Below are the code and all the weights of a small trained network. Each question names an input and a class and asks about switching units off, where a switched-off unit gives its printed mean instead of its output.

import numpy as np


def w(rows, s, z=0):
    codes = np.array(rows[::2]) - 128.0
    scale = np.full(codes.shape[1], s)
    scale[-1] = z or s
    return codes * scale


def f(y):
    return np.maximum(y, 0)


def log_softmax(a):
    a = a - a.max(-1, keepdims=True)
    return a - np.log(np.exp(a).sum(-1, keepdims=True))


def net(x, mask):
    res = np.array(x, float).reshape(1, 7) / 4 @ E
    y = f(res @ A[0][:, :-1].T + A[0][:, -1])
    res = res + np.where(mask, y, B[0][:, -1]) @ B[0][:, :-1]
    return log_softmax(res[-1] @ U[:, :-1].T + U[:, -1])


A, B = {}, {}
E = w([
[49,89,217,85],'x0',
[79,149,43,48],'x1',
[128,128,129,129],'x2',
[112,248,163,123],'x3',
[214,132,153,40],'x4',
[128,128,129,128],'x5',
[129,128,128,127],'x6',
],0.012)
A[0] = w([
[155,8,82,127,74],'neuron 1',
[75,182,123,178,144],'neuron 2',
[187,112,32,153,44],'neuron 3',
[183,148,47,213,108],'neuron 4',
[70,123,96,220,91],'neuron 5',
[175,118,197,204,75],'neuron 6',
[24,71,196,75,101],'neuron 7',
[212,139,145,41,77],'neuron 8',
[198,89,148,35,111],'neuron 9',
[110,105,110,156,88],'neuron 10',
[68,138,48,2,66],'neuron 11',
[56,110,106,182,138],'neuron 12',
[182,114,204,181,54],'neuron 13',
[209,164,16,198,148],'neuron 14',
[112,74,95,162,96],'neuron 15',
[109,26,97,152,61],'neuron 16',
[97,202,136,141,43],'neuron 17',
[231,137,145,51,123],'neuron 18',
[104,242,187,132,145],'neuron 19',
[31,121,91,211,146],'neuron 20',
[37,78,191,103,71],'neuron 21',
[90,131,77,84,6],'neuron 22',
[54,131,81,180,106],'neuron 23',
[132,29,133,105,104],'neuron 24',
[73,95,163,110,39],'neuron 25',
[126,144,67,116,132],'neuron 26',
[189,116,175,164,78],'neuron 27',
[113,192,155,129,44],'neuron 28',
],0.012,0.0022)
B[0] = w([
[205,187,80,129,210],'neuron 1',
[197,54,103,74,203],'neuron 2',
[125,221,172,148,204],'neuron 3',
[93,202,254,106,228],'neuron 4',
[122,34,163,65,225],'neuron 5',
[43,94,27,241,221],'neuron 6',
[100,234,204,133,234],'neuron 7',
[130,29,190,76,198],'neuron 8',
[158,69,155,94,195],'neuron 9',
[150,97,99,100,161],'neuron 10',
[46,104,33,231,206],'neuron 11',
[150,71,176,52,212],'neuron 12',
[74,132,65,199,212],'neuron 13',
[87,178,217,116,249],'neuron 14',
[226,140,72,84,181],'neuron 15',
[175,158,55,102,204],'neuron 16',
[176,149,77,112,184],'neuron 17',
[116,11,170,109,208],'neuron 18',
[219,154,37,87,228],'neuron 19',
[128,39,148,107,247],'neuron 20',
[107,183,194,127,220],'neuron 21',
[99,129,82,235,163],'neuron 22',
[130,31,126,116,210],'neuron 23',
[177,196,82,117,192],'neuron 24',
[128,200,202,133,178],'neuron 25',
[65,135,133,165,169],'neuron 26',
[73,120,77,160,191],'neuron 27',
[210,167,80,120,175],'neuron 28',
],0.0079,0.013)
U = w([
[128,14,153,75,249],'0',
[77,226,208,134,93],'1',
[32,106,32,247,113],'2',
[244,176,38,92,37],'3',
],0.013,0.0019)

Each question gives the input, the list of numbers given to net, and the class t.
The units are the neurons (one row each of A and B). Each row of codes is followed by its name. A weight is (code - 128) times the scale printed after its matrix; where a second scale follows, it is the last column's (A, B and U).
mask holds one flag per neuron, in row order. A switched-off neuron (its flag False) gives its mean, the last column of its row in B, instead of its output. The means were averaged over made-up inputs and are rounded, as every weight is.
A unit's drop is (log p(t) with every unit on - log p(t) with that unit switched off) / (log p(t) with every unit on - log p(t) with every unit switched off).
unit that matters most: the unit with the biggest drop
top k neurons: the k neurons with the biggest drops, biggest first
drop when u is switched off: that unit's drop, to one decimal
input [-1,3,-6,-7,-8,1,4], class 0: top neuron -> [neuron 20]
input [6,-8,6,-1,-1,-2,2], class 2: top 2 neurons -> [neuron 6; neuron 13]
input [3,6,-6,-6,-3,8,0], class 2: top 3 neurons -> [neuron 11; neuron 22; neuron 19]
input [-6,-5,3,6,8,5,5], class 0: top 2 neurons -> [neuron 18; neuron 8]
input [-8,5,-3,-8,-2,-3,-4], class 1: top 2 neurons -> [neuron 14; neuron 4]
input [4,-4,-7,-3,-1,7,-7], class 1: top 2 neurons -> [neuron 11; neuron 7]
input [3,7,8,-8,-4,-2,-3], class 3: top 3 neurons -> [neuron 1; neuron 15; neuron 16]
input [-8,3,-6,-6,8,7,1], class 0: top 2 neurons -> [neuron 18; neuron 8]
input [0,-7,-4,7,-7,-1,7], class 0: top 2 neurons -> [neuron 2; neuron 5]
input [-3,-4,-1,-5,3,0,-8], class 3: top 3 neurons -> [neuron 1; neuron 11; neuron 24]
input [-7,-2,-8,-6,6,0,-4], class 1: top 3 neurons -> [neuron 3; neuron 14; neuron 4]
input [5,8,6,-8,4,-7,3], class 2: top 3 neurons -> [neuron 11; neuron 22; neuron 19]
input [-6,0,-4,-7,7,6,7], class 0: top 2 neurons -> [neuron 18; neuron 8]
input [-5,6,-6,2,1,-3,-6], class 2: top neuron -> [neuron 11]
input [-8,-4,4,-7,6,-1,6], class 1: top 3 neurons -> [neuron 14; neuron 3; neuron 4]
input [-6,-1,0,-4,-4,-5,3], class 1: drop when neuron 3 is switched off -> 0.1
input [-5,8,-7,-2,-3,3,-8], class 2: drop when neuron 11 is switched off -> 2.4
input [-2,-4,-3,-5,-3,5,-1], class 3: drop when neuron 16 is switched off -> 0.2
input [7,1,-8,4,-7,-3,-5], class 0: drop when neuron 5 is switched off -> 0.2
input [-7,-5,4,-2,0,0,2], class 1: unit that matters most -> neuron 4
